[[-33   4  13 -71]
 [-29   5  15  -4]
 [-10 -22 -12 -32]
 [ 16 -32 -24  -1]
 [ 47  23  13 -27]
 [ 27  24  19   6]
 [ 25 -34 -26  32]]
->
[[-33   4  13 -71]
 [-10 -22 -12 -32]
 [ 47  23  13 -27]
 [ 25 -34 -26  32]]

[[  6 -54  36   4 -29  -7 -55 -50  46 -23 -75  -9 -65]
 [-12 -50 -30  56 -29 -15  60  79  12 -40 -86 -68 -60]
 [ 27 -40   9  62 -30 -15  -7 -11  43   7 -39 -48 -53]
 [ 25 -27  20 -58  -8 -38 -28 -57  48 -13 -35 -28 -17]]
->
[[  6 -54  36   4 -29  -7 -55 -50  46 -23 -75  -9 -65]
 [ 27 -40   9  62 -30 -15  -7 -11  43   7 -39 -48 -53]]

[[ 53  30   8   0 -13  29  -7  11  24  58 -11  44  -2 -31]
 [ 14  29  58 -21 -18  16  52   0 -35   9  39  31  36 -11]
 [-22 -45 -50  10  15   6  -6  12   6 -33   2 -56 -61 -65]
 [ 24  41  33 -70 -81 -28 -27 -36 -52  80 -25  74  -2 -44]
 [-74 -10  -2   8   5 -40   5   2   9 -15  36   3  28  61]
 [ 23 -16 -25  34  13 -52 -72  29  47  39 -49 -12 -79 -14]]
->
[[ 53  30   8   0 -13  29  -7  11  24  58 -11  44  -2 -31]
 [-22 -45 -50  10  15   6  -6  12   6 -33   2 -56 -61 -65]
 [-74 -10  -2   8   5 -40   5   2   9 -15  36   3  28  61]]

[[ -8  14  -2   7 -27  -1   7  -4  -8   0   7   7  -6   8]
 [  1   2   1   1  49  -1  -7  -2   7   1  -3  -1  -4   1]
 [  6   6  -3  -7 -81  -2  -2   9  -2 -12   6   4  -6   3]
 [ -2 -12   1  -3   7  -3  -2   1   3   3  -1   9  10   9]]
->
[[ -8  14  -2   7 -27  -1   7  -4  -8   0   7   7  -6   8]
 [  6   6  -3  -7 -81  -2  -2   9  -2 -12   6   4  -6   3]]

[[ 20 -10   7   1 -42 -29  -8 -33 -35  17  -4  22]
 [ -3 -32  20  11   2  -4  15   0  -1 -15  -8 -11]
 [ 27   6  -5  24   3  49  14 -37  -8   4  -4   7]
 [-53   3   8  43 -14  -3 -49  -3  47   4 -64  -2]]
->
[[ 20 -10   7   1 -42 -29  -8 -33 -35  17  -4  22]
 [ 27   6  -5  24   3  49  14 -37  -8   4  -4   7]]

[[ 23  32 -44  35 -34]
 [ 15  14 -55  17 -20]
 [-39  11  39   4   3]
 [-37  -2 -19 -23 -36]
 [-34  74 -40  28 -39]]
->
[[ 23  32 -44  35 -34]
 [-39  11  39   4   3]
 [-34  74 -40  28 -39]]

[[-25 -14  26  61]
 [-25 -11  33  60]
 [-25 -10  36  59]
 [-25 -24  52  19]
 [-25 -12  30  60]
 [-25  -4  55  54]
 [-25 -26  53  18]
 [-25 -20  51  28]
 [-25   1  70  51]]
->
[[-25 -14  26  61]
 [-25 -10  36  59]
 [-25 -12  30  60]
 [-25 -26  53  18]
 [-25   1  70  51]]
---
[[-20  -9  13  64 -42  77  65  44 -36  -9  35]
 [-78  20 -35  71 -34  85   8  67 -65 -89 -49]
 [ 65   3  12 -38   9   2   1 -23  84 -43  50]
 [-17  74 -45  12 -25 -25  -1  12  25  29 -23]]
->
[[-17  74 -45  12 -25 -25  -1  12  25  29 -23]
 [-20  -9  13  64 -42  77  65  44 -36  -9  35]
 [-78  20 -35  71 -34  85   8  67 -65 -89 -49]
 [ 65   3  12 -38   9   2   1 -23  84 -43  50]]

[[-19   2 -18]
 [ 13  89  24]]
->
[[ 13  89  24]
 [-19   2 -18]]

[[-15 -17  17  -7 -54  33 -13  20 -14 -46  37]
 [ -2  -5   8 -51  13 -28 -31 -17   6 -46  33]
 [-36 -36  16 -27 -27  23  32   3 -77  -1 -20]
 [ 15  -4  11 -40  36 -16 -23 -14  31 -32  28]]
->
[[ 15  -4  11 -40  36 -16 -23 -14  31 -32  28]
 [-15 -17  17  -7 -54  33 -13  20 -14 -46  37]
 [ -2  -5   8 -51  13 -28 -31 -17   6 -46  33]
 [-36 -36  16 -27 -27  23  32   3 -77  -1 -20]]

[[ 23 -89 -38]
 [ 22 -82  -3]
 [ 27 -75  42]]
->
[[ 27 -75  42]
 [ 23 -89 -38]
 [ 22 -82  -3]]

[[  0 -24  -7 -22  -6  14]
 [ -8 -13 -26 -12 -16  38]
 [ -7 -23 -35 -55 -18  -1]
 [ -1  -6  -8 -22  -7 -16]
 [ 24  22  30  -7  17 -83]
 [ -8 -25 -29 -52   6 -10]
 [ 15  -6  -9 -11  -5  -2]
 [-17  10  20  50   5  19]
 [  3  13  -3   7  -7  11]
 [ -6   4  23  19   8 -10]]
->
[[ -6   4  23  19   8 -10]
 [  0 -24  -7 -22  -6  14]
 [ -8 -13 -26 -12 -16  38]
 [ -7 -23 -35 -55 -18  -1]
 [ -1  -6  -8 -22  -7 -16]
 [ 24  22  30  -7  17 -83]
 [ -8 -25 -29 -52   6 -10]
 [ 15  -6  -9 -11  -5  -2]
 [-17  10  20  50   5  19]
 [  3  13  -3   7  -7  11]]

[[-19 -42 -14   5  35 -71  -3 -43 -74]
 [  3   0  -5   9  -8 -71   3  15   9]
 [-38 -75  14 -31   4 -71  10  10   2]
 [-23 -77  -2  -2  26 -71 -16 -19 -40]
 [-10 -66   0 -12  27 -71  -4 -17 -18]
 [ 19  18   2 -13 -14 -71   5  34  31]]
->
[[ 19  18   2 -13 -14 -71   5  34  31]
 [-19 -42 -14   5  35 -71  -3 -43 -74]
 [  3   0  -5   9  -8 -71   3  15   9]
 [-38 -75  14 -31   4 -71  10  10   2]
 [-23 -77  -2  -2  26 -71 -16 -19 -40]
 [-10 -66   0 -12  27 -71  -4 -17 -18]]

[[-75  -1  -1   1 -19 -72  27   4   4 -52  26 -60 -33 -39  33]
 [ 13 -12  84  15 -91 -43   4  18  68 -15  -1   6 -22  13  18]]
->
[[ 13 -12  84  15 -91 -43   4  18  68 -15  -1   6 -22  13  18]
 [-75  -1  -1   1 -19 -72  27   4   4 -52  26 -60 -33 -39  33]]

[[71 35]
 [-2 13]]
->
[[-2 13]
 [71 35]]
